Below is a small trained network, with its code and all its weights. Each question gives an input and a target symbol and asks what happens when units are switched off, that is, made to give their printed mean instead of their output.

import numpy as np


def w(rows, s, z=0):
    codes = np.array(rows[::2]) - 128.0
    scale = np.full(codes.shape[1], s)
    scale[-1] = z or s
    return codes * scale


def norm(h):
    return h / np.sqrt((h * h).mean(-1, keepdims=True) + 1e-5)


def f(y):
    return np.maximum(y, 0)


def softmax(a):
    e = np.exp(a - a.max(-1, keepdims=True))
    return e / e.sum(-1, keepdims=True)


def log_softmax(a):
    a = a - a.max(-1, keepdims=True)
    return a - np.log(np.exp(a).sum(-1, keepdims=True))


def net(x, mask):
    ids = ['ΓΔΘΦΩαβεζηλμξπψ'.index(c) for c in x.split()]
    T = len(ids)
    res = E[ids] + P[:T]
    u = 0
    for l in range(3):
        q, k, v = (norm(res) @ M[l].T for M in (Q, K, V))
        z = softmax(np.where(np.tri(T) > 0, q @ k.T / 2**0.5, -1e9)) @ v
        res = res + np.where(mask[u], z, O[l][:, -1]) @ O[l][:, :-1]
        u += 1
        y = f(norm(res) @ A[l][:, :-1].T + A[l][:, -1])
        res = res + np.where(mask[u : u + 4], y, B[l][:, -1]) @ B[l][:, :-1]
        u += 4
    return log_softmax(norm(res)[-1] @ U[:, :-1].T + U[:, -1])


Q, K, V, O, A, B = {}, {}, {}, {}, {}, {}
E = w([
[196,134,106,123,155,198,98,178,156],'Γ',
[151,115,110,157,142,163,162,109,154],'Δ',
[85,142,86,153,86,170,142,186,94],'Θ',
[185,121,152,134,178,206,176,130,145],'Φ',
[158,125,111,157,135,156,156,117,163],'Ω',
[167,123,124,141,147,169,156,112,165],'α',
[81,78,140,167,53,171,164,153,132],'β',
[147,66,199,152,158,157,113,171,170],'ε',
[99,73,107,123,112,107,92,97,105],'ζ',
[2,138,117,150,151,141,204,133,137],'η',
[160,227,76,58,152,71,62,115,134],'λ',
[96,181,175,104,124,85,162,150,168],'μ',
[61,107,168,82,171,125,130,92,126],'ξ',
[193,134,159,123,170,92,161,145,79],'π',
[100,144,142,108,100,134,149,88,181],'ψ',
],0.023)
P = w([
[116,47,26,179,214,32,155,151,214],'0',
[123,117,78,195,177,82,140,117,175],'1',
[110,149,113,190,151,113,93,88,137],'2',
[116,190,146,186,105,149,69,70,115],'3',
[119,211,170,192,58,177,32,57,91],'4',
[129,242,185,191,30,199,2,28,74],'5',
],0.0088)
Q[0] = w([
[51,140,111,160,111,113,100,49,175],'0.h0',
[173,174,152,244,112,188,106,103,144],'0.h0',
],0.011)
K[0] = w([
[41,244,200,27,28,193,48,33,203],'0.h0',
[147,169,232,118,91,183,49,155,1],'0.h0',
],0.0078)
V[0] = w([
[119,172,43,161,67,147,160,48,137],'0.h0',
[102,175,44,152,148,127,145,133,3],'0.h0',
],0.0064)
O[0] = w([
[156,128,24,128,9,40,249,16,82,246],'0.h0',
[175,173,14,120,181,219,110,188,2,20],'0.h0',
],0.0075,0.0014)
A[0] = w([
[40,185,116,162,148,147,132,96,216,8],'0.n0',
[101,21,136,134,153,85,17,61,26,133],'0.n1',
[205,97,254,180,107,89,19,221,122,4],'0.n2',
[88,182,166,137,130,63,194,148,132,5],'0.n3',
],0.0058,0.0031)
B[0] = w([
[138,193,202,187,131,131,121,135,74,202],'0.n0',
[145,145,191,198,111,5,90,193,142,252],'0.n1',
[104,151,253,124,114,232,249,28,171,214],'0.n2',
[170,152,127,255,98,60,108,196,150,159],'0.n3',
],0.0072,0.0036)
Q[1] = w([
[181,141,114,133,55,148,164,102,157],'1.h0',
[160,229,183,245,131,101,103,62,83],'1.h0',
],0.012)
K[1] = w([
[64,138,102,154,2,121,121,91,93],'1.h0',
[131,252,246,62,71,126,97,88,20],'1.h0',
],0.0089)
V[1] = w([
[32,82,155,223,36,141,100,193,149],'1.h0',
[153,1,164,115,156,137,168,71,56],'1.h0',
],0.0071)
O[1] = w([
[144,85,172,94,92,109,183,161,120,251],'1.h0',
[121,9,126,129,139,145,84,63,67,91],'1.h0',
],0.014,0.0035)
A[1] = w([
[183,112,21,124,109,101,126,160,90,96],'1.n0',
[87,147,117,40,131,53,98,67,172,190],'1.n1',
[46,99,85,157,163,182,2,117,49,16],'1.n2',
[208,126,181,129,129,159,85,193,79,3],'1.n3',
],0.0089,0.0033)
B[1] = w([
[124,99,81,86,101,103,82,139,102,204],'1.n0',
[139,194,42,200,158,2,175,56,120,252],'1.n1',
[111,134,224,187,146,43,207,202,34,231],'1.n2',
[176,135,173,131,185,64,213,38,125,188],'1.n3',
],0.0092,0.0033)
Q[2] = w([
[143,28,51,93,35,231,95,118,189],'2.h0',
[15,99,108,30,250,127,43,255,136],'2.h0',
],0.0088)
K[2] = w([
[94,2,69,205,16,192,57,197,176],'2.h0',
[209,22,61,105,234,136,164,203,192],'2.h0',
],0.0083)
V[2] = w([
[26,196,125,129,141,249,241,101,109],'2.h0',
[255,129,137,164,78,171,117,156,108],'2.h0',
],0.0092)
O[2] = w([
[50,72,79,98,250,112,188,162,181,41],'2.h0',
[251,60,120,203,139,99,137,151,141,4],'2.h0',
],0.013,0.0018)
A[2] = w([
[74,202,190,70,81,133,77,193,67,2],'2.n0',
[171,167,146,87,197,214,128,177,64,107],'2.n1',
[131,170,118,117,88,137,204,255,80,151],'2.n2',
[151,127,81,70,66,41,56,113,80,42],'2.n3',
],0.0099,0.0019)
B[2] = w([
[170,58,116,29,201,120,72,76,171,224],'2.n0',
[65,131,99,145,95,23,152,87,62,210],'2.n1',
[252,106,138,82,124,1,30,114,131,252],'2.n2',
[89,150,117,122,155,228,161,191,165,253],'2.n3',
],0.013,0.0046)
U = w([
[170,125,96,166,179,141,107,181,164,144],'Γ',
[119,99,57,136,124,162,127,82,126,171],'Δ',
[197,103,22,57,161,90,82,127,74,120],'Θ',
[143,78,83,150,181,131,92,89,151,128],'Φ',
[132,135,80,153,116,161,152,113,137,154],'Ω',
[151,96,78,178,135,78,78,3,158,24],'α',
[147,42,133,62,77,88,210,138,92,96],'β',
[92,133,212,156,132,178,130,155,170,152],'ε',
[150,178,150,126,46,187,104,141,50,217],'ζ',
[72,130,80,42,143,160,222,216,102,241],'η',
[118,254,75,135,158,170,104,155,119,183],'λ',
[162,206,179,95,119,30,134,179,171,9],'μ',
[102,111,117,24,147,125,65,30,102,137],'ξ',
[86,142,152,186,158,61,92,124,32,127],'π',
[46,194,152,114,30,66,213,62,121,3],'ψ',
],0.0083,0.0053)

Each question gives the input, a string of symbols that net reads in full, and the target symbol t.
The units are the heads (2 rows each of Q, K, V and O) and the neurons (one row each of A and B). Each row of codes is followed by its name. A weight is (code - 128) times the scale printed after its matrix; where a second scale follows, it is the last column's (O, A, B and U).
mask holds one flag per unit, layer by layer, with each layer's heads first. A switched-off unit (its flag False) gives its mean, the last column of its rows in O or B, instead of its output. The means were averaged over made-up inputs and are rounded, as every weight is.
A unit's drop is (log p(t) with every unit on - log p(t) with that unit switched off) / (log p(t) with every unit on - log p(t) with every unit switched off).
The circuit of an input: a set's keep is (log p(t) with only the set's units on - log p(t) with every unit switched off) / (log p(t) with every unit on - log p(t) with every unit switched off). Starting from the 12 units with the biggest drops (on a tie, the unit counted first), units are removed one at a time, each time the one whose removal leaves the highest keep (on an exact tie, the one counted first), for as long as the keep stays at least 0.8.
circuit, biggest first: the units of the circuit, biggest drop first
most important unit: the unit with the biggest drop
top k neurons: the k neurons with the biggest drops, biggest first
top k neurons in layer l: the k neurons of layer l with the biggest drops, biggest first
drop when u is switched off: that unit's drop, to one decimal
input ζ π ζ, target π: most important unit -> 1.h0
input Φ ζ β π ε α, target ε: circuit, biggest first -> [0.h0 2.n2]
input Γ η Δ π β ζ, target π: top 2 neurons -> [0.n2 1.n2]
input ξ Δ ζ α, target ζ: circuit, biggest first -> [2.h0 1.n1]
input η α ψ Ω, target ψ: circuit, biggest first -> [0.h0 2.h0]
input ζ λ π λ ψ ζ, target ψ: circuit, biggest first -> [0.h0 2.n3]
input μ β β Ω ψ Φ, target ψ: circuit, biggest first -> [2.n1 1.n1 2.h0]
input α μ β ζ, target μ: top 2 neurons in layer 0 -> [0.n1 0.n0]
input Θ Δ ξ ζ, target ξ: top 2 neurons -> [2.n0 0.n1]
input β μ π Γ Γ, target π: circuit, biggest first -> [2.n1 0.h0]
input Θ β ζ, target ζ: circuit, biggest first -> [2.h0 2.n3]
input ψ π ζ ξ, target π: circuit, biggest first -> [1.n2 1.h0]
input ζ ζ π α ξ, target π: circuit, biggest first -> [0.n2 1.h0 1.n2]
input α β λ ε η, target λ: most important unit -> 1.h0
input α μ η π ε η, target π: top 2 neurons -> [0.n2 1.n2]
input Ω ψ Δ, target ψ: circuit, biggest first -> [0.h0 2.h0]
input ε Γ ζ μ ζ ζ, target μ: circuit, biggest first -> [0.n1 1.h0]
input ε Δ Ω Ω β Γ, target β: circuit, biggest first -> [1.h0 2.h0]
input β ζ ζ α π η, target π: top 2 neurons -> [1.n2 0.n2]
input ζ ξ Ω, target ξ: top 2 neurons -> [2.n0 0.n0]
input ζ λ η Δ, target η: most important unit -> 2.h0
input α λ β ζ π α, target π: top 3 neurons -> [1.n2 2.n1 0.n2]
input ξ Θ η π ζ α, target ζ: top 2 neurons -> [0.n1 2.n2]
input ζ λ α, target λ: drop when 2.n0 is switched off -> 0.0
